Below is a small trained network, with its code and all its weights. Each question gives an input and a class and asks what happens when units are switched off, that is, made to give their printed mean instead of their output.

import numpy as np


def w(rows, s, z=0):
    codes = np.array(rows[::2]) - 128.0
    scale = np.full(codes.shape[1], s)
    scale[-1] = z or s
    return codes * scale


def norm(h):
    return h / np.sqrt((h * h).mean(-1, keepdims=True) + 1e-5)


def f(y):
    return y / 2 * (1 + np.tanh(0.7978845608 * (y + 0.044715 * y**3)))


def log_softmax(a):
    a = a - a.max(-1, keepdims=True)
    return a - np.log(np.exp(a).sum(-1, keepdims=True))


def net(x, mask):
    res = np.array(x, float).reshape(1, 7) / 4 @ E
    u = 0
    for l in range(4):
        y = f(norm(res) @ A[l][:, :-1].T + A[l][:, -1])
        res = res + np.where(mask[u : u + 15], y, B[l][:, -1]) @ B[l][:, :-1]
        u += 15
    return log_softmax(norm(res)[-1] @ U[:, :-1].T + U[:, -1])


A, B = {}, {}
E = w([
[130,146,208,42,201,174,183,153,58,101],'x0',
[113,60,127,63,107,38,163,135,132,179],'x1',
[91,190,66,133,121,109,181,38,144,100],'x2',
[94,104,110,143,225,213,150,56,146,227],'x3',
[231,125,168,194,138,119,254,82,166,140],'x4',
[86,181,75,133,167,122,135,246,133,203],'x5',
[86,103,201,143,123,144,144,188,224,86],'x6',
],0.0067)
A[0] = w([
[162,223,136,233,184,112,70,108,26,125,3],'L0N0',
[67,195,68,116,188,120,63,132,185,105,184],'L0N1',
[120,73,40,97,161,87,168,75,76,186,211],'L0N2',
[203,97,118,172,129,121,144,136,117,132,243],'L0N3',
[126,188,251,80,157,156,176,143,48,142,130],'L0N4',
[125,96,151,104,147,62,109,150,95,196,207],'L0N5',
[131,203,92,137,111,100,176,205,101,118,70],'L0N6',
[157,52,123,95,103,183,104,67,147,55,68],'L0N7',
[16,174,32,151,76,109,215,62,152,60,51],'L0N8',
[161,194,99,102,93,90,126,65,34,214,62],'L0N9',
[78,120,97,132,156,143,191,138,80,70,25],'L0N10',
[181,7,128,189,120,170,70,195,102,131,84],'L0N11',
[91,123,165,255,194,134,122,181,39,152,54],'L0N12',
[64,206,81,128,197,72,172,63,131,65,123],'L0N13',
[162,172,135,187,148,205,76,129,59,68,130],'L0N14',
],0.0067,0.0014)
B[0] = w([
[106,71,173,165,230,97,101,254,217,51,180],'L0N0',
[113,103,157,116,123,192,34,139,147,82,220],'L0N1',
[124,73,125,161,175,142,96,169,142,106,254],'L0N2',
[214,142,161,139,79,81,90,172,106,204,197],'L0N3',
[118,196,98,167,72,99,119,42,203,144,253],'L0N4',
[60,112,140,98,173,112,145,83,129,127,208],'L0N5',
[124,111,64,81,39,165,212,184,93,161,176],'L0N6',
[172,49,29,92,83,218,132,131,93,86,189],'L0N7',
[130,134,214,167,158,101,74,118,71,217,239],'L0N8',
[222,110,131,55,204,134,109,154,97,107,209],'L0N9',
[101,122,179,108,147,109,161,129,178,190,135],'L0N10',
[85,175,209,178,128,94,56,62,84,191,203],'L0N11',
[109,110,100,132,128,139,184,90,88,122,176],'L0N12',
[118,102,215,165,81,156,124,181,59,160,210],'L0N13',
[82,104,143,159,146,49,203,108,104,87,207],'L0N14',
],0.0063,0.0037)
A[1] = w([
[160,225,180,28,177,170,172,120,71,67,161],'L1N0',
[145,128,221,160,189,136,74,59,129,144,95],'L1N1',
[189,136,160,131,1,139,132,178,126,107,136],'L1N2',
[146,27,142,129,147,186,145,40,134,79,122],'L1N3',
[124,138,173,86,86,189,142,182,227,212,128],'L1N4',
[79,112,121,53,102,196,220,162,53,180,105],'L1N5',
[7,107,200,196,43,115,137,138,249,91,75],'L1N6',
[82,75,181,160,181,191,74,43,164,188,252],'L1N7',
[135,214,57,124,79,144,158,33,53,149,178],'L1N8',
[96,103,86,121,135,221,163,164,115,181,111],'L1N9',
[111,187,223,57,186,138,168,124,102,117,70],'L1N10',
[136,74,88,69,137,3,146,119,52,149,92],'L1N11',
[55,169,215,214,73,49,105,123,182,87,143],'L1N12',
[102,72,202,79,64,92,92,143,98,108,112],'L1N13',
[172,36,202,117,129,159,77,180,243,134,206],'L1N14',
],0.0063,0.0026)
B[1] = w([
[182,142,80,116,99,48,73,73,179,151,163],'L1N0',
[89,151,107,180,142,153,182,101,79,149,190],'L1N1',
[175,96,40,173,104,75,170,136,72,151,175],'L1N2',
[112,115,71,95,89,165,161,151,110,117,184],'L1N3',
[173,152,132,118,162,200,129,130,60,69,162],'L1N4',
[119,135,157,141,55,115,120,64,196,97,151],'L1N5',
[109,236,91,47,201,176,160,94,84,117,202],'L1N6',
[107,137,106,127,72,55,171,122,106,125,255],'L1N7',
[158,88,161,101,94,148,127,155,77,174,136],'L1N8',
[152,101,71,99,77,180,138,186,64,150,148],'L1N9',
[92,185,144,169,104,96,78,20,158,189,156],'L1N10',
[73,129,106,142,222,81,180,202,142,64,178],'L1N11',
[99,156,136,185,157,52,165,128,71,92,203],'L1N12',
[117,97,116,87,125,190,97,65,60,104,180],'L1N13',
[151,231,63,100,226,101,238,1,57,125,197],'L1N14',
],0.0053,0.0072)
A[2] = w([
[122,127,94,173,149,88,105,179,94,133,62],'L2N0',
[101,64,255,154,107,86,115,152,129,145,134],'L2N1',
[143,196,134,103,143,152,105,215,119,219,226],'L2N2',
[138,143,156,76,177,118,152,133,133,113,27],'L2N3',
[142,128,98,152,85,59,116,106,94,120,251],'L2N4',
[151,166,91,137,105,68,141,150,104,85,90],'L2N5',
[184,148,76,108,185,96,79,123,163,115,179],'L2N6',
[85,134,123,81,149,109,174,121,193,102,204],'L2N7',
[121,123,39,130,183,196,150,114,167,207,193],'L2N8',
[95,84,129,93,115,72,115,129,99,167,98],'L2N9',
[83,153,83,125,120,177,167,89,128,146,18],'L2N10',
[95,182,101,125,144,132,153,221,195,190,210],'L2N11',
[185,125,118,145,140,111,167,112,127,142,108],'L2N12',
[168,117,128,123,90,95,101,135,105,82,10],'L2N13',
[109,120,51,134,109,74,114,102,157,196,210],'L2N14',
],0.0094,0.0015)
B[2] = w([
[159,137,99,124,150,118,111,74,137,124,195],'L2N0',
[123,156,105,168,118,106,136,100,61,143,135],'L2N1',
[172,115,147,116,81,144,197,36,70,96,193],'L2N2',
[158,195,113,166,140,159,131,122,114,87,149],'L2N3',
[180,165,116,61,137,138,123,112,111,121,253],'L2N4',
[92,159,120,101,179,143,141,156,172,145,218],'L2N5',
[183,149,161,156,204,194,111,84,78,129,156],'L2N6',
[125,129,155,156,188,150,115,120,152,72,176],'L2N7',
[126,128,95,108,98,91,116,189,153,133,232],'L2N8',
[136,139,146,205,133,104,158,116,145,98,202],'L2N9',
[152,134,79,142,177,136,128,141,145,163,203],'L2N10',
[148,74,132,136,66,160,156,2,121,82,198],'L2N11',
[115,75,176,141,132,142,97,173,130,119,211],'L2N12',
[81,94,81,119,121,117,167,148,141,134,164],'L2N13',
[105,155,175,100,151,168,143,68,147,87,199],'L2N14',
],0.0087,0.0053)
A[3] = w([
[188,102,95,133,171,63,155,94,121,103,196],'L3N0',
[142,175,126,46,154,162,139,112,139,132,145],'L3N1',
[176,163,81,160,126,113,131,92,179,163,107],'L3N2',
[57,114,142,97,140,147,83,136,123,135,31],'L3N3',
[109,80,101,147,192,200,127,83,154,254,165],'L3N4',
[70,167,79,73,145,151,86,107,98,112,89],'L3N5',
[197,199,140,67,90,82,101,159,131,78,71],'L3N6',
[162,234,169,77,139,173,98,83,163,166,215],'L3N7',
[164,165,151,176,143,97,201,165,147,157,166],'L3N8',
[101,162,122,124,91,97,110,186,29,160,251],'L3N9',
[163,167,129,95,107,124,191,109,193,120,240],'L3N10',
[126,135,78,195,126,209,152,188,113,81,203],'L3N11',
[72,125,144,82,132,112,63,117,136,105,116],'L3N12',
[92,122,107,106,127,119,72,138,122,132,101],'L3N13',
[141,119,176,56,125,57,148,70,172,147,111],'L3N14',
],0.0084,0.0021)
B[3] = w([
[39,157,151,140,128,212,112,142,183,134,255],'L3N0',
[216,155,95,154,143,123,106,148,160,112,177],'L3N1',
[145,146,179,135,65,116,59,128,241,129,158],'L3N2',
[139,66,170,117,133,111,136,188,148,159,135],'L3N3',
[140,187,93,88,89,1,138,209,84,94,203],'L3N4',
[179,99,187,148,103,159,126,212,196,177,207],'L3N5',
[81,119,84,157,125,74,126,150,126,206,167],'L3N6',
[160,121,107,134,107,103,47,82,99,168,178],'L3N7',
[85,67,178,84,131,229,94,172,131,149,197],'L3N8',
[115,115,153,143,136,81,242,83,139,180,167],'L3N9',
[131,94,58,82,126,152,25,176,104,168,202],'L3N10',
[103,111,137,94,185,104,169,105,148,91,165],'L3N11',
[189,114,165,168,108,220,161,154,178,174,153],'L3N12',
[171,129,180,164,132,147,148,166,155,178,134],'L3N13',
[75,127,191,235,85,115,93,130,135,84,175],'L3N14',
],0.0069,0.0076)
U = w([
[163,22,66,73,37,190,202,40,106,45,117],'0',
[102,149,198,175,112,85,173,66,53,190,120],'1',
[162,156,114,90,219,180,147,126,139,125,253],'2',
[148,174,160,148,82,100,36,72,234,134,118],'3',
[109,101,46,83,116,30,210,225,181,145,68],'4',
[167,29,254,128,92,209,148,205,203,164,97],'5',
[34,101,173,181,211,137,188,121,188,13,58],'6',
],0.011,0.0047)

Each question gives the input, the list of numbers given to net, and the class t.
The units are the neurons (one row each of A and B). Each row of codes is followed by its name. A weight is (code - 128) times the scale printed after its matrix; where a second scale follows, it is the last column's (A, B and U).
mask holds one flag per neuron, layer by layer. A switched-off neuron (its flag False) gives its mean, the last column of its row in B, instead of its output. The means were averaged over made-up inputs and are rounded, as every weight is.
A unit's drop is (log p(t) with every unit on - log p(t) with that unit switched off) / (log p(t) with every unit on - log p(t) with every unit switched off).
The circuit of an input: a set's keep is (log p(t) with only the set's units on - log p(t) with every unit switched off) / (log p(t) with every unit on - log p(t) with every unit switched off). Starting from the 12 units with the biggest drops (on a tie, the unit counted first), units are removed one at a time, each time the one whose removal leaves the highest keep (on an exact tie, the one counted first), for as long as the keep stays at least 0.8.
units of the circuit, in order: the units of the circuit, biggest drop first
most important unit: the unit with the biggest drop
k most important neurons: the k neurons with the biggest drops, biggest first
k most important neurons of layer l: the k neurons of layer l with the biggest drops, biggest first
input [1,4,-3,2,4,-1,-4], class 2: most important unit	L0N9
input [7,5,-4,5,3,-1,7], class 2: 3 most important neurons of layer 1	(L1N4, L1N14, L1N6)
input [-3,-8,2,-7,-4,-6,-1], class 6: units of the circuit, in order	(L0N0, L0N14)
input [5,2,-4,0,-8,6,4], class 5: units of the circuit, in order	(L3N5, L3N12)
input [-6,-5,8,7,0,-5,5], class 1: units of the circuit, in order	(L0N8, L1N7)
input [2,-5,5,-5,-6,1,-3], class 5: units of the circuit, in order	(L0N1, L3N5, L3N12)
input [1,3,-2,-4,-8,8,-1], class 0: units of the circuit, in order	(L2N2, L2N11)
input [-4,0,6,8,6,3,1], class 4: units of the circuit, in order	(L3N4, L2N8)
input [5,6,5,7,0,2,3], class 4: 2 most important neurons	(L3N4, L0N2)
input [4,5,-2,-6,-5,7,0], class 0: units of the circuit, in order	(L2N11, L2N2)
input [5,5,0,7,6,-5,-1], class 4: 2 most important neurons	(L3N4, L1N3)
input [-2,8,4,-8,0,5,8], class 2: units of the circuit, in order	(L1N6, L2N5, L1N7, L3N4)
input [0,-5,3,-8,5,8,-1], class 0: 3 most important neurons	(L0N6, L2N11, L2N2)
input [6,6,7,2,5,6,0], class 1: most important neuron of layer 1	(L1N10)
input [-3,7,6,6,8,2,4], class 5: 4 most important neurons	(L3N8, L0N11, L2N8, L0N14)
input [0,-6,0,-3,5,1,-3], class 6: 3 most important neurons	(L0N0, L0N14, L3N5)
input [-2,-1,-8,6,5,8,-2], class 0: 3 most important neurons	(L2N2, L2N11, L0N8)
input [-4,1,-7,0,-7,3,1], class 1: 2 most important neurons	(L0N11, L0N7)
input [-4,-5,-2,-4,-8,0,-7], class 5: 2 most important neurons	(L3N5, L3N12)
input [-8,0,4,-1,-2,8,6], class 0: units of the circuit, in order	(L2N11)
input [-8,-5,-2,-5,-7,0,8], class 2: 2 most important neurons of layer 3	(L3N14, L3N2)
input [6,-4,3,0,-2,3,3], class 3: 2 most important neurons of layer 1	(L1N10, L1N0)
input [6,8,-3,4,3,-1,-5], class 6: 2 most important neurons	(L0N2, L1N11)
input [8,3,3,8,8,4,7], class 3: 2 most important neurons	(L1N10, L0N4)
input [-7,0,-1,-4,6,2,8], class 2: 2 most important neurons	(L1N6, L1N14)
input [8,-4,-7,0,3,6,-5], class 3: 3 most important neurons	(L0N4, L1N0, L1N10)
input [1,1,-4,7,-8,-3,-2], class 5: units of the circuit, in order	(L3N5)
input [5,-4,5,6,-5,7,5], class 0: 3 most important neurons	(L2N11, L2N2, L1N9)
input [3,5,8,-6,1,3,0], class 1: 2 most important neurons of layer 0	(L0N8, L0N13)
input [-2,-4,7,7,-7,-2,0], class 1: 2 most important neurons	(L0N8, L0N13)
